Rows, each with the group of its hidden value:
-132  124  192   21  140 -368   46 -107  -63  115 -411   72  206  312  -16   42  225  261 -380 -328  -66 -476  -43  255 -141   79    8 -246  -95  213 -263   57  -35 -161  -34  152  184 -234  178 -> napor
 183 -112   85 -296  -77   55 -112  -63    8  110  -64 -372 -104 -144 -218   89  196   20  266 -106  131   47   33   58 -290  136  107   91    7 -214   49 -185   42   66   13    1  -75  -40 -423 -> Fusu
 247  -53   38 -288   95  199 -200  168  -33  165  143 -531  104 -206  -21  394   30   19  -47   42  110 -127  -92 -127    3  -75  -43 -223 -123 -217  -86 -414   97  -71 -418 -113  229  113  -75 -> gup
  82  186   53  -16  177  114  122  -97  -56 -139  313  209 -117 -248  131 -453  -82 -137   85  222  167  183 -172 -199  284    8  -71    1   32  108  288 -283 -112    8  147   30 -215  199  284 -> zomo
   7  341  -16  197  163  -65  -59 -171 -110 -238  158   81 -233 -189   91 -284  124 -117  346  -28  232  -63  -19  -94  410  -89  -24  146  -51   96  166 -264  -47   12   62   72   31  103  445 -> nud
 209   59  -59   90   22  -72 -121 -119  -76 -224  171  -32   95 -313 -149   30  366    2  596  -81   86 -136  205  -70  396  -37   95  235   85   62  296 -232   40 -112   58  248 -218  179  199 -> foto
  51  285 -128   61  132   78 -196  -24   62 -212  370   22 -325 -369   93 -335   41  -90  377  120   95   29   -2 -236  366    4 -139  354   44 -246   94   27 -166  -67  309  -22  121  -36  378 -> nud
 -50  109  -60 -182  -64  175   11  134  -51   90  167   85 -351 -219   74  -52 -143  -62  127  184   22  186  -28 -250  280 -103   82  214 -170 -324  -35  198  -72  -73   78  -77  413  164  148 -> gup
  12  299  -97   32  107  156  -95  -62  -56 -198  357  144 -412 -310  171 -287   20 -130  326  213  109  148  -37 -277  406 -100   19  283  -22 -158  162  -27  -79   29  225  -61  229  133  401 -> foto
  90  143   45  220   45 -150 -141 -236  -53 -182    1  170 -113 -125  138   11  233    7  134   55   -3 -201   89  -52  277  -12   -2   16   19  117  139  -79   59  -66   49   18   66   61  210 -> foto
 217 -154   75 -550  -44  339  180   87 -157  155  186 -337    3 -246 -305  -50   63  -68  406  -19  283  380  -81  -48 -160   -4  297   61  -32 -125  297 -460   52  156  -84  137 -291  304 -354 -> Fusu
  25 -109  301 -198    9 -163  222  -23  -56  302 -376 -174  175  161 -122  -31 -144   45 -354 -227  225 -135 -193  243 -301  128  -78 -427 -175  165  -91 -325   -9  -65 -308   74 -208  -26 -315 -> Fusu
  71  -69   93  145 -162 -307   94 -122  -48    8 -235  105   90 -129 -185   -2   64  -33  303 -170  131 -148  163   72  304   51  -13   59  -98  134  139  -78   -6 -225  -84  240 -278  164  -67 -> tup
  69  127    8  263  -43 -247 -140 -232   95 -184  -18  130 -226 -249   -9 -269  101  -84  361  -22   91 -112  126  -35  274  146 -178  264   42  -41  127   55 -114 -138  258   59 -166  -69   69 -> nud
 149 -130   91 -220    3   74  215   -8   66   12  216  338  143 -238  -34 -362  -55   40  -38  252 -101  200  -63 -150   64  195  -26   31  168   24  290   75 -159 -152  354  141 -429  127  -60 -> lobop
 -45  134   80  144   -4 -415  -41 -219   52  -47 -288  -48  -57  -24 -232 -254  216   -1  309 -328  150 -212  101  141   46  197  -96  244  -40   21  -65    1 -159 -143  195  181 -168 -169    1 -> napor
 278 -205    8 -110 -109 -111 -174   61   -1   77  -61 -351  318 -239 -287  447  288  106  342 -172    3 -277  227   11  146   26   37   37  -18 -104   42 -187   92 -255 -232  192 -117  111 -181 -> gup
-273  314   67   79   55 -263  154  -96 -129    3 -240  231 -234  136  -32 -332   66   33   98 -281  148 -119  -21  117  158  -24   85  162 -185   73 -129  144 -138  -50  166  176  222  -79  349 -> Fusu
 440 -263  141 -444   71  373  -46  -21  -91   62  276 -256  254 -221  -11  280  233   99  -49  231  -13   92  -86  -76 -259   32  202 -327  172   42  360 -520  226  114 -169  -15 -263  232 -352 -> zomo
 -90  243   32  -53  218 -212   16  -15 -148  -27 -116  -83  208  115 -170  -32  376  196  133 -400   67 -355   22  147   91  -51  142   52  -63  135 -117 -128  -59 -106   18  302  131  -93  425 -> napor
 -76   12   -9 -267  -71   61  152  254   40  216   41  -50 -143 -185 -151 -282 -309  -11  115  -99  158  112  -76  -32   93   47  -97  174 -160 -306  -93  183 -221 -184  116  114   31  -40  -11 -> zomo
  28   47   40 -337  -53  243    3  116 -223  195  -28 -411 -288  -74 -100  192  -14  -41  257 -174  331   97  -69   60  -71 -191  254  -30 -264 -201   -9 -314  151  163 -329  -10  323  146 -144 -> nud
  67 -168  349 -190  -63 -205  324 -185 -113  255 -433 -101  163  140 -224 -101  -42  -44 -155 -200  280   35 -146  232 -295  165   64 -347 -151  290   98 -452   32   20 -266  128 -442  152 -471 -> napor
  75   76  -23 -288  -35  203   27   -1   57   18  253 -173 -415 -372 -161 -462 -116 -214  476  107  275  433  -92 -194   -1  132  -14  402  -19 -363  155 -105 -196   86  299  -41 -146   70 -180 -> Fusu
 -99   84   -6 -249   37  164   25  298   58  238  132   71 -185 -107  191  -68 -371   66 -382  187  -76   -2 -184 -194  129  -38 -154  -60 -178 -352 -260  324 -167 -217   28 -139  498  -62  201 -> tup
  10  -75   99 -272 -183  139  131   60  -78  234  -93  -99 -331 -121  -69  -57 -236  -94  107    1  228  237  -76    8  -74   -6   99    8 -209 -209   42  -38   17   48  -96  -43   84  130 -335 -> nud
 188 -178   92 -328  -24  302  176   88   -7  117  301  287   46 -258  158  -57 -194    7 -266  493 -148  280 -142 -302  116   30   50 -169   51  -63  250   19  -15 -102   79  -68  -77  312  -84 -> tup
 263 -309  229 -410  -63  118  165   15  -17  248  -56 -221  224 -109 -179   39  -52   31 -120   26  126  118 -125   68 -328  166   39 -298   14   26  184 -365   48  -12 -168   60 -423  130 -535 -> lobop
 213 -101  144 -325   66  353  149    6 -157   86  255  101   29 -156  188   64  -72  -14 -240  377   11  222 -198 -194   23  -84  173 -342   -2   93  297 -340  141   80 -165  -85  -23  368  -63 -> foto
   9   42   43 -227   -1  126 -125  108  -96  175  -66 -226 -179    7   62  274   35  132  -98  -93   43 -157  -40   58 -109 -104  110 -123 -160 -209 -160    2  110    8 -182  -74  476  -75  -30 -> nud
  40   11  289   32   29 -203  172 -278 -208   57 -352   76   65  188   12   26  154   32 -161 -166  186 -160  -75  231 -116    8  141 -382 -108  407  133 -407  157   81 -259  103 -160  126 -119 -> lobop
 267  -15   70   36  232  -47  -85  -74  -71 -157  190  158  526 -101  117  226  378  245 -176   93 -216 -407   41  -54  242  -24   16 -308  196  321  218 -249  102 -217  -63  194 -154  111  359 -> foto
 102  -51  198    7  102 -258  184 -231   -6  -60  -97  371  371   27  -49 -221  253  149 -171   15 -141 -156   -6   46   19  208   16 -144  165  362  204  -61  -79 -173  233  245 -441   48   65 -> napor
-164  261   33  210   79 -226   12    4   90    1  -51  263 -223  -68  192 -360 -274  -30 -196   13   55 -188 -103  -69  336   50 -334   26 -149  -68 -182  243 -241 -261  138  -28  209 -150  388 -> foto
  87   87  -30 -193  -42  165   80  -30   26  -53  285  -57 -369 -412 -166 -526 -112 -243  576  104  301  436  -55 -201  152  105  -11  420   -3 -257  267 -147 -197   58  307   44 -283  154  -92 -> lobop
-162  254   53  211    9 -239   88  -93 -158  -34 -182  242 -182   31   76  -98    2  -30   87 -136  139 -179   24   18  413 -132   33   26 -229  134  -42   15  -25 -123  -83  115  251  114  391 -> tup
 231 -150   94 -309  -80  151  -69  -22   22  120   41 -320 -117 -224 -143   30   44  -29  194   20  155  133  -30   -3 -238  129   37   11   13 -212  131 -235   38   60  -22  -44 -155   25 -443 -> lobop
-103  140   82 -130   18   65  -20  117  -64  237  -95  -98 -317   15  198  106 -269  -36 -328   78  104  -43 -185 -102   70 -112  -65 -187 -319 -219 -281   14   -9  -52 -269 -226  596   34   86 -> gup
-314  327   94   -9  161 -102  231   92  -39  124  -81  339 -238  131  209 -483 -339   30 -414  -44   87  -67 -260    1  151  -17 -164  -93 -223   -4 -245  238 -253 -134  141   11  337 -138  462 -> lobop
 125  111    0   47  114 -148 -250   52  -43   13  -47 -411  159 -118  -86  335  212   60  153 -234  130 -427   66    9  236  -87  -99  -76 -144  -59 -156 -316   45 -197 -355   73  214   -2  216 -> gup
 353 -197  247  -13   76 -200    3 -373  103  -93  -44   77  360 -137  -86 -127  315   43  -82  140  -74  -83   -7    2 -174  350  -91 -198  278  305  335 -358   -7  -84  159   82 -700   57 -329 -> napor

Part 2:
 107  -46  -72  347 -447  206  278  178 -105  150   95  160   99 -227   82  -46 -222 -143 -138  246 -261  205  -56  117 -307  221   -2 -309 -369  145  287 -269  230  133   52 -370 -559  -49 -365 -> Fif
  88   78  107  -78  -81  -20  110  243   -7  158  254  -10  -95 -163 -141   25   85  -19  -37  128   52   55 -118  -26 -129   48  -22  -70  -82   58   73 -124  126  -66   30 -163  -53  111   37 -> Pupi
  10  -71    7  -29  -83 -243   58  -94   77 -187  -52   77  149   87    0   19 -117   58  -29   72 -122  156   47   29 -112  -41  170  -90  -68  142 -303   -5    0    8  -64    0  -55   -5   11 -> Lema
  93  -69  186  -70 -243 -176  106  146  -22   23  114   46    9  -48 -261  -63  -40 -100  -56   65  -29  293 -282   12 -274   36   41 -144 -162  146  -62    4   52  -16    6 -217 -164   65    8 -> kop
  37   25  -67  346  -88  214   98   98    1  -57  -86   38  -55   32  145   47 -183   16 -226   63 -305  -40  158  107   26  -65  -67 -232  -23  -35  176 -267    9   -4   19   42 -372 -186  -82 -> benol
 211   97  545 -136  -23  306  -45  158 -121  177  223 -372   89 -146  -66  495   18  216 -294  133  405    3  288  -71 -157 -152   67 -164   83 -289  123 -392  113  117  227 -232  -38 -232  129 -> Mutif
 181   62  302   20 -295  312  141  209 -159  237  165 -126  204 -261   39  246 -172   71 -223  214  192   56  253    1 -267   89   46 -164 -129  -96  224 -407  272  134  242 -373 -208 -146 -104 -> Mok
 -38  -30 -105  -33  222 -276   84   -3   86  -23   -1   10  -78   91 -123   54  286  -27   30  -51 -225  135 -164  -32   -8 -113  107 -107  -87   31 -255  107 -125  -91 -113  154  -51  146  125 -> nula
  83   29  226 -162  -45  -32   70   91  -84   92  112  -99  148  -79  -90  174   70   64  -65   70  159  110   40 -106 -204    7   76  -45  -96  -92  -70  -88  110  -27  107 -196   60   25   92 -> Pupi
 221  -77  359  -11 -421   56   57   72   17   22  105  -88  185 -151  -78  161 -407  100 -316  201   99  271  187  205 -296 -105  226 -288   -3  251  -90 -361  145  352  115 -246 -364 -219 -165 -> Lema
  80  -71  450 -468  -12 -378  -32 -108    6   22  -80 -194  373   44 -281  190   44  164 -118 -133  332  388   28  -80 -262 -244  338  -12   88    8 -557  124  -60  185  171  -35  246  -29  259 -> kop
  45  186  130   -6  -92  241  137  242 -165  235  143  -33  112 -193   69   89   64   49  -43  110  188 -100   98 -182 -107  169 -140   42 -106 -279  289 -170  223 -151  218 -266  102   -6   70 -> Fif
-104  259 -337  410   35  125   97  171  139   90  123  209 -297  -88  188 -240  135   19  -26   61 -226 -115 -243  -14  250   -4 -256 -104   54  -66  341   53  -77  -78  -83  140 -148  -29  -77 -> Pozun
  75  -62  142  260 -157  102   33   62  -16  -98 -142  -26  -23  110  -56   40 -195  -10 -295  -48 -231  181  -31  107  -94 -174  -25 -296    4  -23   71 -141  -95   73   40    7 -397 -242  -22 -> nula
 -39   25  105  -61  118 -267  -52  -99   66  -60  -77  -41   56  134 -127    8  205   98  -88 -175   38  282 -263 -108  -38 -254   68  -98   77  -98 -257  298 -227   59  -15  117   99  -47  164 -> kop
 -65  204  -80   93   82    6   15   53  120  -21   59   65  -62   -9  143  -39   48  155  -16   58   17 -136   47  -66  192  -57  -76   26  147 -113   36  -14  -35  -92    4  134  117  -66  110 -> Pozun
  -7  167   -5   78  187  165   54  139    0   96  -34  -86  -43   -9  112  134   89  126 -151  -37  -48 -178  237  -50  144 -127  -71  -27  128 -216   96 -183    1  -97  119  152   25  -82  160 -> benol
  46  142  221  -65 -177   64   37   36  -91  121  135  -34  256 -153   66   89   12  153  -68  102  335  125   -7 -180 -182   53    2  -15  -56 -198   68   18  122   72  163 -290  153  -94    1 -> Fif
  -6 -166  -53 -203   -1 -442  143 -164   54 -139  -82   78  294   76  -64   79   24    6   92   63 -165  255   64   -2 -229   21  343  -48 -226  218 -549   58   41    4  -78  -22   11  174   24 -> Lema
  -1  -69   15  123 -174 -108   48 -174   31 -267  -67  102  234  104  143   74 -195   88  -22  164  -99  128   96  -15 -128   48  132 -128 -143    7 -180  -38   19    3  -65 -113 -114 -133  -72 -> Fif
 -72  -42 -201  152  -23 -175  137  -28   37 -108 -286  168  115  138   50 -167  -97  -34  -84 -129 -376  133    5   47  -25  -76   36  -87  -53   93 -181   75  -63  -40    5  162 -131    0   14 -> Lema
 -63   14 -119 -139 -241 -407  178    5  160   55 -252  252  304  -45  -54 -389 -274   30  -47 -125 -120  270   21  131  -72  -79  209   66  107  391 -424  134   29  185  142  160   70   69   20 -> Pozun
 -31  305  -30  218   45  322   94  172 -119  340  207  -28   -2 -233  183   68  345   98  -56   54  195  -32 -162 -255    8   69 -228  -66  -88 -437  454   54   53  -12  149 -194   58  -62  -39 -> Pozun
  40  189  209 -691  309 -357   84  264   76  377  260 -173   23 -216 -322  106  407  125  104  -54  392  -36   69 -148   -9  -97  183  275  173   53 -386   -2  124 -117  178   98  564  372  438 -> Mutif
 107  -60  -37  238 -291   33  127   77   82 -153  246  130  -99  -81   63   60 -235  -38  -38  390 -229   36   13  150 -129  150   61 -262 -220  242   77 -322  146   -8 -174 -216 -439  -40 -232 -> Mok
  31   64   66   -5  298   21   29   34  -53   98  263 -179 -106  -33  -38  374  512   54   25  104   54   34 -140 -205  -62  -33   22 -158 -192 -306   35   -2  -47 -118  -85 -101  -12   81   96 -> nula
 -58  -58 -291  100   95 -290  172   45  102  -47  -19  173 -123   65  -80 -129  170 -129   66   -5 -434  138 -227   44  -27   -3   55 -127 -184  196 -185   96  -64 -124 -171  130 -192  214   -7 -> Mutif
  50  170   57   30   57  251  158  198 -206  340  259 -104   73 -248   79  246  360   28   -9  131  167  -17  -29 -248 -170  161  -97  -65 -267 -356  310  -98  187  -89  138 -328   31   78  -20 -> benol
 100 -110  141  219 -173   85   50   44    4 -175 -131  -26    6  122  -27  108 -294   -1 -268   48 -270  108  141  158 -101 -127   50 -282  -22   57  -11 -283  -25   36   13    1 -422 -224  -25 -> Mutif
   6  147   73  -54   27    0   51   -1    8  152   52  -57  191 -118   98  118  111  181  -88   22  187   76   96 -104  -38  -86   88  -33   41 -136  -71    0   31  129  128  -34  122  -60   39 -> Fif
  32  126  117   11   39  -28    1  169   45  105  143  -48 -169  -41 -142  -13  166   44 -121  -39   56   99 -244  -52    5 -150  -88 -108   86  -68   71   53  -82  -17   17   19  -17  -14  118 -> nula
  13  -17  -26   79   42 -171   67  104  101  -40   88   45 -213   50 -171  -33  135  -70  -37   19 -224  141 -275   40  -14  -88    3 -180  -55   92  -63   24 -109  -80 -126   73 -209   62   60 -> kop
  46  -46  -76  341   38  128  112  108    0   -9  -30  -19 -185   59  -14  115   60  -82 -193   22 -402   78  -65   99  -22 -107  -36 -334 -129  -39  140 -187  -88  -16  -67   58 -488  -89  -66 -> nula
 140  -91  283 -109 -111  -37   71   48  -48    4   70 -133  140  -32 -131  260  -66   40 -143  117   37  179  120   29 -251  -47  187 -179 -115   28 -155 -229   85   65   64 -174 -173  -52   32 -> Mutif
 -17  299   24  219   25  252  -24  127   60  103  204  -15 -136 -121  187   36  105  193 -110  111  175 -142  -36 -114  179  -63 -196  -65  156 -277  328  -56  -25   -9   51   -6   40 -183   28 -> Pozun
-101  283 -119 -198   50 -300   58  114  139  190  229  166  -17 -176  -29 -282  276  110  153   -9  241   54 -327 -189   75   18  -66  189  104   36  -94  338   13  -60   12   27  438  220  132 -> Fif
 -39  138  -31  186   45  141   49  -16  -29    0   38    4   82  -14  207  129  115  126  -33   98   24  -52   55 -150   31   28  -61  -74  -67 -294  137  -29    3  -67   33  -66    6 -120   10 -> Pozun
  13   66  -89  176  -83   85  141  103   32  -22  177   96  -52  -85  119   69   -9    5   47  278 -124  -97   53  -13   -9  173  -21  -99 -169  -27  137 -218  123 -142  -61 -130 -172    5  -67 -> Pozun
   6   84  -82  238  -91   15   12   25  117 -189  219  125 -169    6  128   -4  -51   65    1  256 -105  -56 -104   -4   55   53  -83 -145  -52   20  116  -80    3 -105 -185  -69 -155  -70  -81 -> Mok
 -58  -20 -112   95  114 -133  129   34  -31   46 -234   44   54  109  -67  -63  154  -62 -101 -215 -299  189 -126  -36  -57 -130    5 -116  -80  -62 -116  135 -116  -48   50  142 -110   41   92 -> nula
 -68  207  -53 -175   52 -226   58   70  105  113  114   98   61 -106    8 -144  152  130   79    0  173   16  -97 -133   56  -15    6  144  101    6 -145  172   28  -51   50   52  338  125  144 -> Fif
 -33  156 -148  -34  271   -8  141  224   -1  159  175    2 -179  -77   -6   72  354  -13   90   56 -103 -187  -14 -133   88   66  -94   49  -82 -135   81  -77   72 -299  -16   56  107  222  171 -> Lema

Next part:
 -18   34 -167 -137  -25  138   62   50  -64   46   63  142  -11   59   -7   15   64  107   52 -160  -95  -23 -167   29   65    5   12   55 -182  -31   61  199 -164 -213   49 -116  146   90   84 -> (95)
  15  121  164   11   78   80  -62 -151   32  100   90  -66 -107 -205   -8  -46   37   66  227  310   85  -86  159   -2 -160 -188    6  -82   34   44  -66 -331   61 -109 -208 -453  232 -116   72 -> (81)
 -98  108  103  -22   63  -43   22  -17   58  112   54  -93 -114 -127  109   -3    2   50   -6   40  116   -1   32 -106 -121  -79   74    3   89  -46 -162 -319   57   45 -133  -28  100 -208  -75 -> (89)
 259 -341  276  292  344 -160  525 -698 -528  208  178  240  145  228  511  205   47  147   19 -388 -394  -23  415  269  410  485  -55   10 -533   27 -199    6  319  -15  107  -37  185  292 -252 -> (89)
  56   74  188  117  114  -87  101 -115 -131   19   98  -96 -217  -32  265  -40 -153   30 -162 -165  -67   26   56 -112   18  240   27  159   67 -130 -261 -240  140   -2  -11  112  252 -324 -299 -> (84)
  40   92  115  102   30   11   83   60  -58  -86   77  -58 -303   24  190  -14 -173   78 -242 -205 -228   23  -10  -76   98  185   64  224   18 -164 -293 -141   36 -111   19  166  241 -376 -347 -> (85)
  -2   98   73   -9  146  -75   18 -108 -107  108   80  -62 -143 -133  215  -34  -14   84    5  -87   96   46  -59 -120  -75   99   -4   43   57 -121 -190 -224  108    3  -38   17  228 -225 -185 -> (81)
 -26   35 -144 -109  -14  121  116   58  -58   79   93  173  -29   69   -1   20   64   94   19 -176 -108  -10 -158   57   88   -3   55   49 -208  -38   20  185 -152 -192   36 -116  135   63   64 -> (95)
 -29   35   93    1  141  -76    2  -98 -104   24   45 -178 -156 -108  325    3 -130  132 -128 -147  -50   31  -18 -166  -44  220  -34   93  114 -110 -287 -301  173   11  -26  223  190 -293 -322 -> (89)
 -86   46  -90 -175   31  -16   -3  -66  -18  168   21   25  141  -25   52  -26   86   13  118 -115  213  -12 -111  -92 -133   -1   -9  -26  -15   16  132   12  -53    2  -12  -73   67  114  173 -> (81)
-105   20 -118 -210   42    0    8  -94  -86  162   33  -16  133  -45  123  -12   89   58  111 -114  198  -17 -115 -127 -129   54  -65  -50  -13   23  121   -1  -35  -10   -3  -22   62  149  179 -> (88)
 -25   26  -78 -133   62  -27   23 -113  -95  145   33   38  115    0  104  -30   55   21   93 -181  153    3 -110  -83  -80   97  -35   12  -43  -15  102   52  -27  -24   30  -45  125  100  101 -> (84)
-234  155  122  -62 -189   39  -69  182  356    3 -112  -33   71   27 -140   41   53  -53  -21   62  196  -76  184  -82 -192 -269  145   66   64   53  136 -197  -72   53 -110   56 -133  -88  228 -> (81)
 -97  141   64  -52   49  -62  -55   44   59   40   25 -200 -186 -146  147  -49  -89   45  -90  -15  117   17  -71 -212 -154   10   44   79  222 -101 -204 -335   46   44 -105  102  142 -323 -177 -> (89)
-122   10 -130 -222   38    8   20  -86  -68  176   35  -14  143  -47  106    3  105   61  126  -84  194  -26 -102 -112 -130    4  -54  -76  -27   42  127  -11  -56   -8  -30  -57   30  180  209 -> (88)
  88   18  106   95   76  -27  131  -94  -79   18   86  -28 -158   39  140   -7 -104   32  -87 -125 -168  -21   52  -12   85  111   64  132  -31  -70 -192 -128    8  -75  -40  -74  214 -159 -209 -> (94)
 -19   29 -180 -148   -5  137   61   47  -63   71   70  151   -1   45   -4   14   66  112   62 -163  -95  -16 -187   38   59   -2   16   36 -188  -31   49  196 -155 -211   41 -128  150   91   75 -> (95)
-208  183   60 -108 -176   25  -99  162  284   -7 -101  -83   27  -14 -121    2   62  -47   10   67  269  -65   94 -153 -220 -231   92   72  132   21  156 -176 -111   38  -93   35  -78  -76  237 -> (81)
-201  184   86  -53 -199   28  -64  232  356  -16 -104  -26    7   37 -176   13   46  -77  -35   35  197  -59  117  -93 -169 -288  169  104   84   10  119 -155 -142   34 -102   22  -93 -120  196 -> (83)
-307  199  123  -82 -230   30  -17  235  354    2  -98  -78   -8    2 -132   58  112  -49  -51  117  289  -74  210 -148 -206 -338  151   48  102   37  133 -262 -122   95 -141  105 -205  -88  292 -> (88)
 -41    5  -92 -164   67  -30   39 -147 -136  151   46  -21  114  -14  141  -27   49   35   90 -153  162  -17 -108 -121  -89  123  -67  -11   -8    9  105   16  -28  -14   13  -43  110  138  125 -> (89)
  20   53  115  105   75   29   86   20    2   -4   51   70 -196   -5  131   69  -21  144  -83 -127 -214   21   59   57  108    4   92  119 -140 -125 -274 -143   62 -116  -19   40  185 -257 -282 -> (85)
  41   19  114   75  189  -46   40  -69  -59   76   90  -22 -161  -84  252    3 -124  126  -94 -164 -181   51  -32   -4   28  137   56   78  -28 -122 -366 -242  177  -45  -45   63  260 -335 -399 -> (83)
  -7   21 -132 -142   32   71   10  -23  -57  104   37  119   92   32   33  -14   62   64  102 -182   14  -10 -142    4  -17   32  -18   21 -140  -14   93  150  -88 -136   43 -113  151  108   98 -> (94)
-230  181  112  -50 -218   28  -68  225  373  -29 -143   10   62   61 -168   54   95  -58  -28    9  226  -60  178  -82 -168 -289  156  106   34   14  168 -135 -112   49  -67  105 -147  -84  236 -> (84)
   9   25   38   22  103   84   34   60   23   45  126  -27 -203  -70  136  -16 -180  120 -127  -67 -311    0  -87   37   42   41  106   63  -21  -60 -359 -201   63 -144 -107  -72  250 -329 -327 -> (85)
  -1   13 -160 -132   23  110   71   17  -83   92   86  139   12   49   35   -4   33   91   41 -193 -101   -9 -184   35   55   45   15   37 -175  -29   21  175 -119 -185   38 -121  167   72   43 -> (95)
-242   77  -59 -124   63  -98  214  234  290  473  168  246  122    3  -92  -43   66 -161  -72 -182  201   88 -243   89 -135 -304  401 -126  -88   10 -135 -105  -84  218 -202 -137  -73 -119   75 -> (83)
 -29  115  151   63   25    7  -59   47   73  -65  -22  -65 -167  -51  135   18  -81   99 -102  -93  -72    9   79  -76  -34   38   39  153   35 -117 -202 -229   98  -65  -18  155  167 -336 -239 -> (83)
-241  206   91  -66 -236   73 -107  299  423  -41 -143   15   34   44 -215   39   80  -50  -30   40  199  -61  141  -71 -185 -343  176  105   43   10  150 -131 -137   12  -85   72 -130 -130  232 -> (83)
-181  167   17  -74 -227  130  -41  302  320  -61  -64   26  -43   77 -185   15    8  -29  -89  -13   29  -67   46  -42  -87 -244  164  129    9    2   93  -38 -189  -80  -64   18  -52 -125  163 -> (85)
  -3 -152   22   65  167 -113  243  -47  -12  170   70  131   53  149  245  109  -99   68 -206 -430 -314   59  -47  123  186  158  182   82 -211  -58 -326  -48   98   48    5  198   61 -106 -369 -> (94)
-197  145    9  -50 -248  138   -3  319  351  -90 -103   85  -40  116 -216   98   88   26  -70  -18  -21  -70   93   16  -10 -322  193  136  -86   -8   90   -6 -223 -101  -49   50 -115  -71  162 -> (95)
-247  186  119  -59 -173   14  -87  221  361   -5 -116  -50   19   -7 -108   38   49  -35  -54   34  221  -45  140 -114 -201 -262  151   81   99    3   73 -233  -54   71 -101  135 -118 -173  152 -> (81)
 -72   24  -90 -173   37  -13   43 -128  -97  165   42    5  129  -19   91  -15  105   27  127 -100  212  -27  -73 -105 -107   40  -48  -39  -29   26  150   16  -58   -7   -8  -90   67  180  209 -> (89)
-265  168   77 -100 -228   19   -7  175  278  -18 -103 -101   15   36 -113   50  103  -55  -37   72  284  -86  180 -176 -183 -258  105   68  109   40  188 -190 -159   76 -102   95 -183   -5  314 -> (88)
 -83   98   50  -68  102  -22    1  -51  -37  111   89 -145 -152 -178  178  -30  -22   92    8   49   99    2  -36 -149 -132   -8    3  -21  120  -55 -189 -320   67    7 -128  -42  160 -204  -98 -> (88)
 -95   41 -119 -212   34   -1   -6  -87  -66  174   30    9  145  -43   77  -33  100   32  135 -106  238  -15 -127 -117 -145   29  -51  -47  -13   24  158   25  -55  -10   -5  -71   71  154  214 -> (89)
 -77   -1   39  -70  126  -10   21 -109  -80  106   68 -102  -32 -108  261   19  -53  131  -25  -73  -21   -2   -2  -99  -74  116  -33  -18   22  -17 -180 -242  135  -10  -66   77  129 -124 -132 -> (88)
-153  151   85   14 -187   73   33  266  302  -66  -64   47  -99   96 -143   65   29   -7 -120  -40  -20  -48  116   -7  -14 -249  199  155  -39  -43   -6  -92 -156  -49  -64   64  -57 -169   54 -> (85)
   7   14 -115 -139   66    6  -14  -82  -82  108   23   42   99    3   84  -30   31   51  100 -186   70   -2 -147  -58  -55   85  -42   28  -60  -24   74   87  -53  -85   37  -78  162   90   53 -> (83)
